Here is a tiny trained network, its code and every weight. The questions are about switching its units off for an input and a class, where a switched-off unit gives its printed mean instead of its output.

import numpy as np


def w(rows, s, z=0):
    codes = np.array(rows[::2]) - 128.0
    scale = np.full(codes.shape[1], s)
    scale[-1] = z or s
    return codes * scale


def f(y):
    return y / 2 * (1 + np.tanh(0.7978845608 * (y + 0.044715 * y**3)))


def log_softmax(a):
    a = a - a.max(-1, keepdims=True)
    return a - np.log(np.exp(a).sum(-1, keepdims=True))


def net(x, mask):
    res = np.array(x, float).reshape(1, 6) / 4 @ E
    y = f(res @ A[0][:, :-1].T + A[0][:, -1])
    res = res + np.where(mask, y, B[0][:, -1]) @ B[0][:, :-1]
    return log_softmax(res[-1] @ U[:, :-1].T + U[:, -1])


A, B = {}, {}
E = w([
[159,15,248,147,213,197],'x0',
[6,229,132,73,165,167],'x1',
[56,120,25,104,226,90],'x2',
[72,13,137,129,58,179],'x3',
[113,78,184,143,115,2],'x4',
[156,121,197,29,154,140],'x5',
],0.011)
A[0] = w([
[167,93,196,225,167,91,97],'n1',
[96,87,247,50,58,199,238],'n2',
[121,116,99,66,121,148,15],'n3',
[173,205,80,139,43,71,196],'n4',
[240,52,110,137,39,95,232],'n5',
[131,152,74,125,248,136,254],'n6',
[164,143,72,149,212,164,56],'n7',
[45,153,119,30,43,208,133],'n8',
[83,9,92,165,128,134,173],'n9',
[191,41,93,149,168,49,201],'n10',
[142,146,172,45,194,88,121],'n11',
],0.011,0.0048)
B[0] = w([
[146,112,246,120,112,141,192],'n1',
[165,126,145,199,202,112,252],'n2',
[157,176,170,171,146,150,137],'n3',
[145,130,60,146,42,58,231],'n4',
[157,56,132,136,44,139,236],'n5',
[132,207,109,58,123,197,225],'n6',
[124,203,162,124,75,223,174],'n7',
[152,126,74,216,194,116,205],'n8',
[36,36,100,120,157,157,211],'n9',
[54,90,188,69,92,140,214],'n10',
[162,124,141,49,177,74,186],'n11',
],0.012,0.018)
U = w([
[157,127,135,197,197,129,144],'0',
[88,95,67,142,143,188,82],'1',
[148,158,150,14,180,103,201],'2',
[110,204,138,92,107,204,122],'3',
[49,211,73,134,87,38,165],'4',
[49,69,188,106,133,135,131],'5',
[157,105,243,157,132,129,2],'6',
[165,87,118,149,2,120,160],'7',
],0.013,0.0049)

Each question gives the input, the list of numbers given to net, and the class t.
The units are the neurons (one row each of A and B). Each row of codes is followed by its name. A weight is (code - 128) times the scale printed after its matrix; where a second scale follows, it is the last column's (A, B and U).
mask holds one flag per neuron, in row order. A switched-off neuron (its flag False) gives its mean, the last column of its row in B, instead of its output. The means were averaged over made-up inputs and are rounded, as every weight is.
A unit's drop is (log p(t) with every unit on - log p(t) with that unit switched off) / (log p(t) with every unit on - log p(t) with every unit switched off).
The circuit of an input: a set's keep is (log p(t) with only the set's units on - log p(t) with every unit switched off) / (log p(t) with every unit on - log p(t) with every unit switched off). Starting from all 11 units, units are removed one at a time, each time the one whose removal leaves the highest keep (on an exact tie, the one counted first), for as long as the keep stays at least 0.8.
units of the circuit, in order: the units of the circuit, biggest drop first
k most important neurons: the k neurons with the biggest drops, biggest first
drop when u is switched off: that unit's drop, to one decimal
input [-5,4,8,-3,-7,0], class 3: units of the circuit, in order	[n6]
input [-7,0,-4,-5,2,7], class 4: units of the circuit, in order	[n5 n4]
input [5,-7,7,-2,-4,-7], class 5: 2 most important neurons	[n9 n10]
input [7,7,2,1,6,0], class 2: units of the circuit, in order	[n11 n5]
input [5,-1,0,-6,0,-3], class 3: 3 most important neurons	[n2 n6 n7]
input [4,-5,-3,5,-1,0], class 6: 2 most important neurons	[n2 n1]
input [-1,1,-1,8,4,-2], class 5: 3 most important neurons	[n9 n4 n6]
input [4,8,2,1,-1,-7], class 3: 4 most important neurons	[n6 n2 n5 n4]
input [1,-5,-5,2,3,1], class 6: 3 most important neurons	[n1 n4 n2]
input [-6,-3,4,5,-4,7], class 0: units of the circuit, in order	[n8 n3]
input [0,-7,-1,8,1,6], class 5: 2 most important neurons	[n9 n4]
input [-4,3,6,3,2,6], class 2: 3 most important neurons	[n4 n11 n2]
input [0,8,-4,-1,-8,-4], class 0: 2 most important neurons	[n8 n10]
input [-2,-2,0,-1,0,6], class 2: 2 most important neurons	[n4 n11]
input [-4,5,-2,1,-8,6], class 0: units of the circuit, in order	[n8]
input [7,-3,-5,6,6,-5], class 5: 3 most important neurons	[n9 n10 n8]
input [-4,5,7,-8,-1,-4], class 3: 2 most important neurons	[n6 n7]
input [-2,5,-6,-2,-6,-6], class 4: drop when n5 is switched off	0.2
input [6,7,5,4,8,7], class 2: drop when n11 is switched off	1.1
input [-4,-1,2,7,0,-7], class 1: units of the circuit, in order	[n9]
input [1,4,6,-1,-4,4], class 3: drop when n7 is switched off	0.7
